Here is a tiny trained network, its code and every weight. The questions are about switching its units off for an input and a class, where a switched-off unit gives its printed mean instead of its output.

import numpy as np


def w(rows, s, z=0):
    codes = np.array(rows[::2]) - 128.0
    scale = np.full(codes.shape[1], s)
    scale[-1] = z or s
    return codes * scale


def f(y):
    return np.maximum(y, 0)


def log_softmax(a):
    a = a - a.max(-1, keepdims=True)
    return a - np.log(np.exp(a).sum(-1, keepdims=True))


def net(x, mask):
    res = np.array(x, float).reshape(1, 4) / 4 @ E
    y = f(res @ A[0][:, :-1].T + A[0][:, -1])
    res = res + np.where(mask, y, B[0][:, -1]) @ B[0][:, :-1]
    return log_softmax(res[-1] @ U[:, :-1].T + U[:, -1])


A, B = {}, {}
E = w([
[128,128,127,127],'x0',
[27,236,129,66],'x1',
[91,37,171,8],'x2',
[194,154,26,18],'x3',
],0.011)
A[0] = w([
[68,176,128,98,149],'N1',
[80,170,124,94,88],'N2',
[52,182,151,171,149],'N3',
[6,110,200,116,46],'N4',
[201,107,159,94,111],'N5',
[92,222,164,45,29],'N6',
[247,55,54,83,127],'N7',
[23,132,157,143,95],'N8',
[171,183,67,67,96],'N9',
[80,171,133,95,111],'N10',
[50,176,164,52,93],'N11',
[152,171,18,86,37],'N12',
[67,68,215,170,109],'N13',
[154,53,90,180,176],'N14',
[166,73,112,164,163],'N15',
[87,216,170,69,153],'N16',
[109,191,155,156,142],'N17',
[144,182,10,89,9],'N18',
[65,193,217,149,133],'N19',
[209,207,52,225,218],'N20',
[195,149,87,168,68],'N21',
[162,27,77,208,109],'N22',
[56,132,65,97,56],'N23',
[149,103,127,155,171],'N24',
[210,94,163,157,189],'N25',
[112,87,248,167,62],'N26',
[207,121,152,70,127],'N27',
[65,76,233,187,171],'N28',
[174,227,52,226,82],'N29',
[179,89,104,37,134],'N30',
[132,154,72,181,94],'N31',
[193,188,17,63,161],'N32',
[138,189,179,135,120],'N33',
[254,225,45,226,36],'N34',
[54,135,118,59,162],'N35',
[87,217,169,201,135],'N36',
[177,35,85,74,126],'N37',
[142,58,146,92,134],'N38',
[51,101,81,102,142],'N39',
[217,54,145,193,130],'N40',
[86,195,95,202,148],'N41',
[168,178,73,193,145],'N42',
[62,237,177,173,153],'N43',
[170,58,102,182,179],'N44',
[53,45,169,55,126],'N45',
[140,203,68,221,182],'N46',
[235,71,160,222,40],'N47',
],0.011,0.013)
B[0] = w([
[149,101,117,182,190],'N1',
[87,180,142,107,161],'N2',
[161,110,89,122,188],'N3',
[165,118,121,188,178],'N4',
[131,102,92,118,157],'N5',
[69,141,142,55,175],'N6',
[131,68,66,102,220],'N7',
[151,94,115,162,171],'N8',
[80,161,170,134,190],'N9',
[100,177,179,144,169],'N10',
[127,184,194,130,198],'N11',
[185,162,234,244,174],'N12',
[59,196,187,116,196],'N13',
[87,156,126,88,193],'N14',
[95,154,148,89,181],'N15',
[151,125,126,166,210],'N16',
[143,90,110,116,168],'N17',
[186,159,179,195,169],'N18',
[156,101,92,136,193],'N19',
[159,149,224,191,254],'N20',
[100,141,92,85,156],'N21',
[140,164,189,156,187],'N22',
[74,141,96,63,151],'N23',
[106,123,113,97,169],'N24',
[127,143,87,81,198],'N25',
[42,149,95,43,179],'N26',
[128,104,81,130,172],'N27',
[135,164,176,163,228],'N28',
[100,125,111,93,202],'N29',
[146,107,81,127,205],'N30',
[120,127,105,99,156],'N31',
[55,169,136,67,243],'N32',
[152,116,123,120,150],'N33',
[60,165,127,48,205],'N34',
[155,136,137,164,214],'N35',
[170,85,98,125,191],'N36',
[154,85,56,101,199],'N37',
[145,86,126,139,181],'N38',
[150,129,138,155,174],'N39',
[125,168,174,135,200],'N40',
[158,61,102,131,188],'N41',
[102,213,189,137,192],'N42',
[168,77,98,107,207],'N43',
[118,152,121,113,198],'N44',
[86,190,193,102,224],'N45',
[181,91,101,172,219],'N46',
[162,151,176,205,183],'N47',
],0.011,0.017)
U = w([
[165,187,200,202,2],'0',
[47,203,146,7,241],'1',
[194,5,4,116,250],'2',
],0.015,0.001)

Each question gives the input, the list of numbers given to net, and the class t.
The units are the neurons (one row each of A and B). Each row of codes is followed by its name. A weight is (code - 128) times the scale printed after its matrix; where a second scale follows, it is the last column's (A, B and U).
mask holds one flag per neuron, in row order. A switched-off neuron (its flag False) gives its mean, the last column of its row in B, instead of its output. The means were averaged over made-up inputs and are rounded, as every weight is.
A unit's drop is (log p(t) with every unit on - log p(t) with that unit switched off) / (log p(t) with every unit on - log p(t) with every unit switched off).
The circuit of an input: a set's keep is (log p(t) with only the set's units on - log p(t) with every unit switched off) / (log p(t) with every unit on - log p(t) with every unit switched off). Starting from the 12 units with the biggest drops (on a tie, the unit counted first), units are removed one at a time, each time the one whose removal leaves the highest keep (on an exact tie, the one counted first), for as long as the keep stays at least 0.8.
units of the circuit, in order: the units of the circuit, biggest drop first
unit that matters most: the unit with the biggest drop
top k neurons: the k neurons with the biggest drops, biggest first
drop of u: that unit's drop, to one decimal
input [5,-7,0,8], class 1: units of the circuit, in order	[N32]
input [5,6,1,-7], class 0: top 2 neurons	[N28 N13]
input [3,0,-3,1], class 1: top 2 neurons	[N12 N47]
input [3,-1,1,-2], class 1: top 2 neurons	[N20 N12]
input [-6,-8,3,0], class 1: top 2 neurons	[N40 N14]
input [-1,3,-8,7], class 0: top 4 neurons	[N12 N20 N18 N46]
input [8,-8,-2,1], class 1: top 3 neurons	[N14 N34 N25]
input [-5,-7,1,6], class 2: top 4 neurons	[N7 N37 N45 N13]
input [8,0,8,8], class 2: top 3 neurons	[N37 N7 N30]
input [-3,-2,-4,1], class 1: top 2 neurons	[N34 N12]
input [7,2,0,2], class 0: top 2 neurons	[N34 N26]
input [-3,4,-3,-3], class 2: drop of N28	0.0
input [-8,8,2,-2], class 0: drop of N11	0.1
input [-4,-8,0,7], class 1: unit that matters most	N32
input [4,7,0,4], class 0: drop of N34	0.3
input [7,4,8,0], class 0: drop of N35	0.2
